Below are the code and all the weights of a small trained network. Each question names an input and a class and asks about switching units off, where a switched-off unit gives its printed mean instead of its output.

import numpy as np


def w(rows, s, z=0):
    codes = np.array(rows[::2]) - 128.0
    scale = np.full(codes.shape[1], s)
    scale[-1] = z or s
    return codes * scale


def f(y):
    return y / 2 * (1 + np.tanh(0.7978845608 * (y + 0.044715 * y**3)))


def log_softmax(a):
    a = a - a.max(-1, keepdims=True)
    return a - np.log(np.exp(a).sum(-1, keepdims=True))


def net(x, mask):
    res = np.array(x, float).reshape(1, 8) / 4 @ E
    y = f(res @ A[0][:, :-1].T + A[0][:, -1])
    res = res + np.where(mask, y, B[0][:, -1]) @ B[0][:, :-1]
    return log_softmax(res[-1] @ U[:, :-1].T + U[:, -1])


A, B = {}, {}
E = w([
[95,137,129,145,167,148,143,124,132],'x0',
[104,83,60,124,60,173,143,157,195],'x1',
[122,116,125,149,154,132,125,133,115],'x2',
[149,105,190,137,70,236,42,70,171],'x3',
[130,125,126,116,122,128,130,123,133],'x4',
[156,80,115,170,173,151,156,101,100],'x5',
[195,145,125,149,3,85,117,116,72],'x6',
[236,154,163,189,152,151,189,199,173],'x7',
],0.0075)
A[0] = w([
[116,76,7,128,76,191,141,174,188,33],'N1',
[169,123,186,78,112,255,63,103,124,2],'N2',
[132,142,23,115,131,113,185,159,124,29],'N3',
[102,143,148,41,215,144,62,154,175,182],'N4',
[76,103,144,138,218,157,123,136,211,161],'N5',
[168,103,195,166,98,220,36,44,201,110],'N6',
[189,191,214,90,222,48,77,84,103,115],'N7',
[62,101,100,97,136,95,88,55,77,27],'N8',
[130,225,220,125,57,103,102,118,86,156],'N9',
[220,175,194,175,134,165,191,230,171,72],'N10',
],0.0074,0.0044)
B[0] = w([
[125,216,140,192,122,192,158,160,49,182],'N1',
[63,153,166,169,152,71,142,159,160,187],'N2',
[78,185,171,174,216,121,154,145,137,148],'N3',
[197,69,123,209,106,130,121,105,87,215],'N4',
[209,95,118,162,50,123,66,129,134,230],'N5',
[73,139,94,165,189,70,254,159,143,254],'N6',
[143,176,117,167,121,205,214,182,110,216],'N7',
[37,127,219,81,175,199,122,154,80,186],'N8',
[165,106,35,122,113,147,98,118,109,205],'N9',
[60,45,182,45,180,175,121,7,115,220],'N10',
],0.0084,0.007)
U = w([
[125,130,111,127,163,130,155,136,152,254],'0',
[87,210,131,151,236,69,200,189,195,76],'1',
[54,97,227,2,176,219,83,58,173,92],'2',
[173,242,118,193,165,207,140,199,136,82],'3',
[150,123,69,143,184,144,116,104,167,129],'4',
[162,93,91,139,131,90,135,99,162,127],'5',
[217,90,70,181,126,112,74,129,132,66],'6',
],0.0058,0.0044)

Each question gives the input, the list of numbers given to net, and the class t.
The units are the neurons (one row each of A and B). Each row of codes is followed by its name. A weight is (code - 128) times the scale printed after its matrix; where a second scale follows, it is the last column's (A, B and U).
mask holds one flag per neuron, in row order. A switched-off neuron (its flag False) gives its mean, the last column of its row in B, instead of its output. The means were averaged over made-up inputs and are rounded, as every weight is.
A unit's drop is (log p(t) with every unit on - log p(t) with that unit switched off) / (log p(t) with every unit on - log p(t) with every unit switched off).
The circuit of an input: a set's keep is (log p(t) with only the set's units on - log p(t) with every unit switched off) / (log p(t) with every unit on - log p(t) with every unit switched off). Starting from all 10 units, units are removed one at a time, each time the one whose removal leaves the highest keep (on an exact tie, the one counted first), for as long as the keep stays at least 0.8.
units of the circuit, in order: the units of the circuit, biggest drop first
top k neurons: the k neurons with the biggest drops, biggest first
drop of u: that unit's drop, to one decimal
input [-7,8,-8,-1,-5,0,-3,-3], class 3: units of the circuit, in order : N1
input [-6,-8,7,-7,-4,-4,3,0], class 3: top 2 neurons : N7; N6
input [-2,4,4,1,5,1,-8,-4], class 6: units of the circuit, in order : N5; N4
input [-8,8,-3,5,5,7,-1,-5], class 3: top 2 neurons : N1; N10
input [7,6,-6,2,0,-7,-8,6], class 6: top 3 neurons : N5; N4; N8
input [0,0,-5,-4,3,-2,4,5], class 2: top 2 neurons : N10; N6
input [-4,-1,3,7,6,7,-5,6], class 1: top 3 neurons : N6; N2; N9
input [2,-8,-6,-7,1,0,5,-5], class 3: top 3 neurons : N7; N10; N6
input [7,-1,4,-7,-1,5,-7,-8], class 2: top 2 neurons : N8; N6
input [7,3,1,-3,6,3,-1,7], class 2: top 2 neurons : N10; N6
input [-2,-4,-6,4,-6,-7,-8,-1], class 6: units of the circuit, in order : N4; N5
input [-2,1,-5,8,6,6,6,-6], class 1: units of the circuit, in order : N6; N2
input [-2,-3,1,7,-2,-6,-4,-5], class 1: top 3 neurons : N6; N2; N10
input [-8,1,7,-1,4,-2,1,-8], class 2: units of the circuit, in order : N8
input [3,-8,8,-3,7,-1,6,-8], class 2: top 3 neurons : N8; N6; N4
input [5,-4,2,-5,4,-1,-7,-1], class 6: top 3 neurons : N5; N4; N6
input [4,8,-4,7,4,-5,8,-7], class 3: top 2 neurons : N1; N10
input [-5,-6,1,-3,0,-1,1,-4], class 3: top 3 neurons : N7; N10; N6
input [2,-7,0,-6,7,6,1,-8], class 2: top 2 neurons : N8; N6
input [-2,-6,8,-2,4,-3,8,8], class 2: drop of N8 : -0.1
input [-5,-8,-2,-1,6,4,-6,2], class 3: drop of N2 : 0.0
input [5,-3,-6,1,5,-4,2,7], class 2: drop of N10 : 0.8
input [-2,-3,5,4,7,-4,4,8], class 2: drop of N10 : 1.2
